Each row has a name. Each piece below is followed by the name of the row it came from, unless a question asks for something else. Each question is about the rows just above it. Some pieces are copies with a little noise. Places in a row count from 0.

gad: [-82.5 -89.1 -70.0 -63.5  42.0  52.6 -20.3 -36.2  23.6 -52.8 -23.8  63.8
 -54.7  11.6 -51.1  41.5 -77.1  41.9   6.3 -20.0 -40.3  12.0  13.0  55.9]
pedi: [-82.5 -89.1 -70.0 -63.5  42.0  52.6 -20.3 -36.2  23.6  19.7  13.1  63.8
  23.6  17.2  58.4 -29.2  70.3  -1.5  -9.8  23.6  18.8 -26.5 -41.2 -10.3]
Ziget: [ 40.0  46.5  26.5  19.6  -1.1 -51.2   9.9  29.1 -18.9  23.5  15.3 -17.8
  16.0   5.6  35.3 -30.6  66.2 -10.5 -10.9   5.5  19.1 -28.2 -22.4 -12.8]
Where does [-82.5 -89.1 -70.0 -63.5  42.0  52.6 -20.3 -36.2  23.6 -52.8 -23.8  63.8
 -54.7  11.6 -51.1  41.5 -77.1  41.9   6.3 -20.0 -40.3  12.0  12.9  55.9] differ from gad, and what was there?	22, [13.0]
which: [ 40.1  46.3  26.7  19.6  -1.3 -51.2   9.9  29.1 -18.8  23.2  15.0 -18.0
  16.1   5.7  35.1 -30.8  66.1 -10.8 -10.9   5.8  19.4 -28.2 -22.7 -12.9]	Ziget
The entry that follows [19.6]:	[-1.1]
Where does [-82.5 -89.1 -70.0 -63.5  42.0  52.6 -20.3 -36.2  23.6 -52.8 -23.8  63.8
 -54.7  11.5 -51.1  41.5 -77.1  41.9   6.3 -20.0 -40.3  12.0  13.0  55.9] differ from gad, and what was there?	13, [11.6]
which: [-82.5 -89.2 -70.0 -63.5  42.0  52.4 -20.2 -36.2  23.7  19.8  13.0  63.7
  23.6  17.2  58.4 -29.2  70.3  -1.5  -9.8  23.7  18.9 -26.6 -41.1 -10.3]	pedi
Row and place of [13.0] in the named rows:	gad, 22

Ziget: [  4.8  -2.8   7.6  -0.7   6.6  10.0  12.2  -7.9   9.0  12.2 -29.5   4.8
  -4.3  15.6   8.6  -6.8   0.5  -5.6   1.0   0.0  13.9   3.3   4.7]
tigi: [ 86.3  -4.0  -0.6  -7.0  14.5 -19.0 -10.4  18.3   9.6  -9.5  14.9  28.9
  18.8   2.6   4.8  -2.5   7.6  -0.7   6.6  10.0  12.2 -15.1   2.3]
ligop: [ 86.3  -4.0  -0.6  -7.0  14.5   4.5 -10.4  18.3   9.6  -9.5  14.9  28.9
  18.8   2.6   4.8  -2.5   7.6  -0.7   6.6  10.0  12.2  -7.9  -3.6]
lem: [  8.0   1.3  -8.3  32.8   9.1 -17.3  -5.0  -3.2  16.6  31.5  27.6 -25.6
  -6.0  -4.5   9.9   2.0   7.2 -16.1  -9.9  -8.9   2.5  -3.0   2.7]
vitov: [ 86.3  -4.0  -0.6  -7.0  14.5 -19.0 -10.4  18.3   9.6  -9.5  14.9  25.9
  18.8   2.6   4.8  -2.5   7.6  -0.7   6.6  10.0  12.2  -7.9  -3.6]
Changed ligop: [ 86.3  -4.0  -0.6  -7.0  14.4   4.5 -10.4  18.3   9.6  -9.5  14.9  28.9
  18.8   2.6   4.8  -2.5   7.6  -0.7   6.6  10.0  12.2  -7.9  -3.6]. Place and old value:	4, [14.5]
which: [ 86.3  -4.0  -0.6  -7.1  14.6 -19.0 -10.5  18.3   9.6  -9.5  14.9  25.8
  18.8   2.6   4.8  -2.5   7.6  -0.7   6.5  10.2  12.2  -7.9  -3.5]	vitov
Right after [27.6] comes	[-25.6]
Row and place of [-6.8] in the named rows:	Ziget, 15
which: [ 86.2  -3.9  -0.6  -7.0  14.5   4.5 -10.4  18.4   9.7  -9.5  15.0  29.0
  18.7   2.6   4.8  -2.6   7.7  -0.8   6.7  10.0  12.1  -8.0  -3.4]	ligop
[ 86.3  -4.0  -0.6  -7.0  14.5   4.5 -10.4  18.3   9.6  -9.5  14.9  28.9
  18.8   2.6   4.8  -2.5   7.6  -0.7   6.6  10.0  12.2  -7.9  -3.6] is in which row?	ligop

